Each row has a name. Each question is about the rows just above it.

J_343: [  2   6 -32   3   1]
J_626: [10  5  4  9  8]
J_306: [  1   5 -12   3  -1]
J_530: [ 0 -3  6 -2  0]
J_518: [  2  11 -25   6  -2]
J_963: [  2  11  51 -12  19]
J_917: [-11  -5  -4  -9  -9]
J_890: [-11  -5  -4   8  -9]
How many entries does [  1   5 -12] have? | 3
Count the entries of [  2   6 -32   3   1]: | 5

J_369: [  6   2  -4   1  41   3  -2  -4   5  -7   4   1  -7   0  -5   3   6  -6
   6  24   6 -24   2]
J_160: [ 16 -10  -1   0  41   3   4   1  -3  -6  -9  12  -7  -1  -8  18  12  -7
   4 -30   1 -24   8]
J_487: [-10  -9   7  -4  41   6  -5  -8  -2  -1   2   4  -7   3   3   6   2   2
   3  12   7 -24   7]
J_646: [-18  29  -4  -5  41  -1  -7  -8  16  29  15 -17  19   9  20 -32 -14  48
  -4  13   3 -24 -11]
J_938: [ -3  -5  -1   3  41   1   0  -2   2  -2   4  -3   2   2   3   3   1   4
  -4 -16  -1 -24   8]
J_172: [ 35   6  -3  23  41   0  26  23  14  33 -10  29  20  -1  -9  -4   0  40
  17  10   3 -24 -11]
J_590: [ -3   4  -2   4  41   5  -2  -1  -2   0  -2  -5  -2  -1   0  -4   1  -1
   5   2   2 -24   3]
J_510: [-16   8  -4   1  41  -1  -6  -3  14  16   3 -16   4   2   8 -30 -13  19
   0  -8   6 -24  -5]
J_797: [ 11  -1   1   5  41   2   8   3   4   6  -9   5   5   1  -5   0  -5  11
   3 -11  -1 -24   0]
Count the entries of [-3 -5 -1]: | 3
Number of entries in [-3 -5 -1  3 41  1  0 -2]: | 8
Number of entries in [-18  29]: | 2

J_436: [-20 -18   5 -26  15 -12 -16 -19 -21  -6]
J_77: [ 22 -21   3   2  -5 -13  28  15 -12 -25]
J_62: [-23   2  13 -19  27   2  -1 -22 -25   7]
J_883: [ 11   7  -4  17   3  10 -13 -20  11  40]
J_985: [-13  -7 -23  20 -21  12  13  22   5 -23]
J_52: [  3  23  13   8  -4  16 -17  30  26   5]
J_302: [ 11   7  -4  17   1  10 -13 -20  11  40]
J_947: [  2  20  -4   6  11   5   5 -33  -1  35]
J_969: [ -9  27  -4   7 -16  12  -6  29  26 -11]
Number of entries in [-13  -7 -23  20 -21  12  13  22   5 -23]: | 10
Count the entries of [ 11   7  -4  17   1  10 -13 -20]: | 8
How many entries does [ -9  27  -4   7 -16  12  -6] have? | 7
Count the entries of [  3  23  13   8  -4  16 -17  30  26   5]: | 10
Count the entries of [ 2 20 -4]: | 3
How many entries does [-13  -7 -23  20 -21  12  13  22   5] have? | 9
How many entries does [ 3 23 13] have? | 3

J_116: [-33  19   5 -47]
J_44: [ -2   0 -13   9]
J_108: [-13  -7  -9   9]
J_583: [-32  -5  39 -29]
J_460: [ -2   0 -14   9]
J_355: [-45 -26   8   7]
J_819: [-45 -25   7   7]
J_879: [ -1   0 -15  10]
J_6: [-17  -1  19 -17]
Number of entries in [-45 -25]: | 2
How many entries does [-45 -26] have? | 2
How many entries does [-13  -7] have? | 2
Count the entries of [-1  0]: | 2
Count the entries of [-17]: | 1

J_886: [ -1   1  -5   4 -17 -18   8   8  -1 -16   5  -4   4   5 -18   3 -21   3
  -1  12  -3  -7  -2   7 -45   3]
J_920: [  9   8   5   3 -27 -14   2  -8  -5  -5  -1 -26   4  -1  31 -20 -21  -2
   3  14 -12   2   0  -5  -5  -2]
J_161: [ 11  11   4   3 -21 -14   2  -4  -1   5   5 -23   4   1  33 -17 -21   3
   1  13 -11  11  -4 -14  -9  -2]
J_773: [-10  10  -1   3   5 -11   2  11   0 -16  -4  -9   6   5  15 -40 -21   3
  -8  12  19  16   0  -5  -9   4]
J_353: [ -1   8   5   3 -26 -14   2   2  -6 -17  -4 -28   4   1  12 -20 -24  -5
  -1   9  -3  -6   9  23  -4  -2]
J_417: [  6   8  -2   9 -17 -16   6   9  -1 -13   1  -5   7  11 -13  11 -21   5
  -1   5  -3  -7  -1   6 -46  -2]
J_586: [ -1  14   4  10  -7 -11   2  19   1 -16 -18  -9  27  14   9 -20 -21   3
  -1   1  18  -3  10  16  -9  -3]
J_51: [ -2  14   4   8 -10 -14   2  14  -1 -16 -11 -16  17  10  13 -22 -23   3
  -2   0  16  -3   8  19  -6  -2]
J_669: [ 14   4   6  -2 -22 -13   2  -8  -1 -16  -9  -3   4 -10   9 -20 -16   3
   3  35 -13  -3   4 -13  -5 -22]
J_878: [ -1  -9   1  -4 -17 -14   7   1  -1 -31  -4  10  -5  -6 -17 -22 -19   3
  -1  31  -3  -4   0  -5 -17  -2]
J_654: [ -5   3  -3  -2   2 -11   2   8   2 -23  -4  13   4   1  -4 -39 -19   3
  -5  28   9   4   0 -12 -11  -2]
Count the entries of [  6   8  -2   9 -17 -16   6   9  -1 -13   1  -5   7  11 -13  11 -21   5
  -1   5  -3  -7  -1   6 -46]: | 25
How many entries does [ 11  11   4   3 -21 -14   2  -4  -1   5   5 -23   4   1  33 -17 -21   3
   1  13 -11  11  -4 -14  -9  -2] have? | 26
Count the entries of [11]: | 1

J_630: [ 12 -30  14 -45  11  -5   6  -4  -8   7 -20   8  23   4]
J_649: [  5 -10   9  27 -10  25  -2   7   9   0 -27   1   9  -3]
J_927: [  2 -43 -25  -7 -11   8   1  13  -4  -7   3  -2 -12 -11]
J_128: [-13  12   7   3  -4   8   2   3  -6   0  14   0 -16   9]
J_320: [ -3  17  -7  16  -5  -5   2  13  -4  12 -45  10  29   8]
J_17: [  5 -19  26   1  18 -14   1   3 -15   2  26  -4  21  -5]
J_838: [ 13 -14 -14  44  27 -10   1   0  -6  -3   6 -13  -6  14]
J_126: [ 12 -16   4   4 -17   6   0   4  -7  -4 -24   5 -10   2]
J_758: [  6  20   3  28   4 -12   3  -6   2   5 -16   5   6   1]
J_409: [ 14   3   3  -9   9  11  -1   2 -15  13 -23 -15 -15   9]
Count the entries of [ 12 -16   4   4 -17]: | 5
How many entries does [  5 -19  26   1  18 -14   1   3 -15   2  26  -4  21  -5] have? | 14
Count the entries of [  2 -43 -25  -7 -11]: | 5

J_769: [-14  20  25 -11  41]
J_14: [-12  19  24 -11  38]
J_977: [-14  25  25 -11  41]
Number of entries in [-14  20  25]: | 3
Number of entries in [-14  20  25 -11  41]: | 5
How many entries does [-14  25  25] have? | 3
Number of entries in [-14  20]: | 2
Number of entries in [-14  25  25 -11]: | 4
How many entries does [-12  19] have? | 2

J_64: [ -5  35  -6   7   6 -14   3  -5 -20]
J_665: [ -5  35  -7   5   6 -13   6  -8 -19]
J_485: [ -5  37  -7   7   5 -13   2  -5 -19]
J_777: [ -5  35  -7   5   6 -13   4  -4 -18]
J_236: [ -4  29  -5   6   6 -14   5  -3 -18]
J_869: [ -4  29  -5   6   6 -14   5  -4 -18]
Number of entries in [ -4  29  -5   6   6 -14   5  -3 -18]: | 9
How many entries does [ -5  35  -6   7   6 -14   3] have? | 7
How many entries does [ -4  29  -5   6   6 -14   5  -3] have? | 8
Count the entries of [-5]: | 1

J_319: [-20  -9 -39  21  23 -18 -40  10 -25  10  -1  18   6  -3 -19 -16   0  14
 -37  12 -15   6   9  43  -9 -16 -14  16  28   9  -1 -12  11  16 -14 -31
   5]
J_387: [-27  34  13 -19 -21   9  17  -5  -8  -7   9  -8  -5   3 -11  -9 -19   7
  -4  -7   1   5  -6 -13   4  -2  21 -34 -15 -12   4   5   2   9 -15 -15
 -11]
J_994: [ -2 -10  11  -3 -11   7  13 -14  -9  -4  -8  -2  -1  -7  14  17  -1 -13
  -2 -11  25  18  -1 -19  29  18  -2  -2  -3   6   2  -3 -17 -20   3 -12
   2]
Number of entries in [ -2 -10  11  -3 -11   7  13 -14  -9  -4  -8  -2  -1  -7  14  17  -1 -13
  -2 -11  25  18  -1 -19  29  18  -2  -2]: | 28
Number of entries in [ -2 -10  11  -3 -11   7  13 -14  -9  -4  -8  -2  -1  -7  14  17  -1 -13
  -2 -11  25  18  -1 -19  29  18]: | 26
How many entries does [ -2 -10  11  -3] have? | 4

J_629: [-24  18  27   3 -10  18  19 -21 -11 -13]
J_965: [ 16 -17  17  33  23  16   9  19 -34 -18]
J_721: [-36  19 -26  20  24  26 -23   3  32  20]
J_909: [ 16  12  25  -8 -33  22 -21 -38  36  -9]
J_356: [ 16   1 -18 -29  -1 -15  35  -2   2  28]
J_959: [-23   8 -21  -2   5 -26   3  -5   2 -20]
J_337: [ 19 -22  39  16 -36  29 -22  -3  37  15]
J_197: [ 21 -28 -36  -4  27   8   0   2  39   8]
How many entries does [ 21 -28] have? | 2
How many entries does [-23   8 -21  -2] have? | 4
Number of entries in [ 21 -28 -36  -4  27]: | 5
Count the entries of [-36  19]: | 2
Number of entries in [ 16   1 -18 -29  -1 -15  35  -2   2  28]: | 10
How many entries does [ 16   1 -18 -29  -1 -15  35  -2] have? | 8

